Below is a small trained network, with its code and all its weights. Each question gives an input and a class and asks what happens when units are switched off, that is, made to give their printed mean instead of their output.

import numpy as np


def w(rows, s, z=0):
    codes = np.array(rows[::2]) - 128.0
    scale = np.full(codes.shape[1], s)
    scale[-1] = z or s
    return codes * scale


def f(y):
    return np.maximum(y, 0)


def log_softmax(a):
    a = a - a.max(-1, keepdims=True)
    return a - np.log(np.exp(a).sum(-1, keepdims=True))


def net(x, mask):
    res = np.array(x, float).reshape(1, 6) / 4 @ E
    y = f(res @ A[0][:, :-1].T + A[0][:, -1])
    res = res + np.where(mask, y, B[0][:, -1]) @ B[0][:, :-1]
    return log_softmax(res[-1] @ U[:, :-1].T + U[:, -1])


A, B = {}, {}
E = w([
[132,131,126,124,129,127,127],'x0',
[140,114,130,131,132,120,104],'x1',
[126,124,140,126,122,130,115],'x2',
[158,133,96,151,136,151,151],'x3',
[27,226,126,236,245,150,46],'x4',
[1,41,10,20,100,222,54],'x5',
],0.0069)
A[0] = w([
[42,170,59,164,198,227,49,94],'neuron 1',
[95,231,130,213,202,164,75,197],'neuron 2',
[47,228,123,207,202,134,68,204],'neuron 3',
[231,62,147,132,48,149,197,238],'neuron 4',
[30,50,38,82,94,208,73,158],'neuron 5',
[43,119,25,80,219,171,70,113],'neuron 6',
[191,164,221,254,178,23,154,244],'neuron 7',
[61,146,40,142,214,181,44,101],'neuron 8',
[190,191,220,202,101,48,163,254],'neuron 9',
[128,27,85,21,64,161,151,184],'neuron 10',
[169,38,51,58,37,144,137,251],'neuron 11',
[210,37,217,92,50,72,193,255],'neuron 12',
[152,72,130,89,30,94,204,211],'neuron 13',
],0.0079,0.005)
B[0] = w([
[18,58,95,217,53,55,61,203],'neuron 1',
[51,181,209,233,233,162,52,211],'neuron 2',
[24,210,180,217,212,222,48,218],'neuron 3',
[217,192,190,50,95,32,222,228],'neuron 4',
[106,23,30,141,30,203,100,230],'neuron 5',
[70,36,69,207,17,149,19,203],'neuron 6',
[115,252,233,167,240,138,80,253],'neuron 7',
[59,43,71,227,67,129,35,195],'neuron 8',
[200,234,214,85,222,2,190,242],'neuron 9',
[200,103,36,40,43,205,173,218],'neuron 10',
[206,86,35,18,10,208,229,230],'neuron 11',
[219,205,175,31,115,15,214,251],'neuron 12',
[238,114,110,86,49,70,209,215],'neuron 13',
],0.0068,0.014)
U = w([
[230,186,185,77,138,19,202,254],'0',
[78,219,202,216,254,149,68,72],'1',
[194,61,42,53,50,202,164,169],'2',
[33,56,75,224,113,166,36,61],'3',
],0.0081,0.0036)

Each question gives the input, the list of numbers given to net, and the class t.
The units are the neurons (one row each of A and B). Each row of codes is followed by its name. A weight is (code - 128) times the scale printed after its matrix; where a second scale follows, it is the last column's (A, B and U).
mask holds one flag per neuron, in row order. A switched-off neuron (its flag False) gives its mean, the last column of its row in B, instead of its output. The means were averaged over made-up inputs and are rounded, as every weight is.
A unit's drop is (log p(t) with every unit on - log p(t) with that unit switched off) / (log p(t) with every unit on - log p(t) with every unit switched off).
most important unit: the unit with the biggest drop
top k neurons: the k neurons with the biggest drops, biggest first
drop of u: that unit's drop, to one decimal
input [3,4,6,-4,-6,1], class 2: top 4 neurons -> (neuron 9; neuron 11; neuron 10; neuron 7)
input [6,0,7,4,5,0], class 1: most important unit -> neuron 5
input [8,7,8,4,0,1], class 2: top 2 neurons -> (neuron 9; neuron 7)
input [1,4,-2,8,-6,1], class 2: top 4 neurons -> (neuron 9; neuron 11; neuron 7; neuron 10)
input [4,-6,3,-4,-6,1], class 2: top 2 neurons -> (neuron 9; neuron 11)
input [0,-6,-3,-2,3,1], class 3: top 2 neurons -> (neuron 9; neuron 7)
input [4,6,-2,4,0,3], class 2: top 3 neurons -> (neuron 2; neuron 3; neuron 7)
input [2,4,-6,-8,0,3], class 2: drop of neuron 2 -> 0.2
input [7,-7,3,8,5,2], class 3: drop of neuron 2 -> 0.0
input [-3,-2,-2,-3,4,0], class 1: drop of neuron 5 -> 0.1
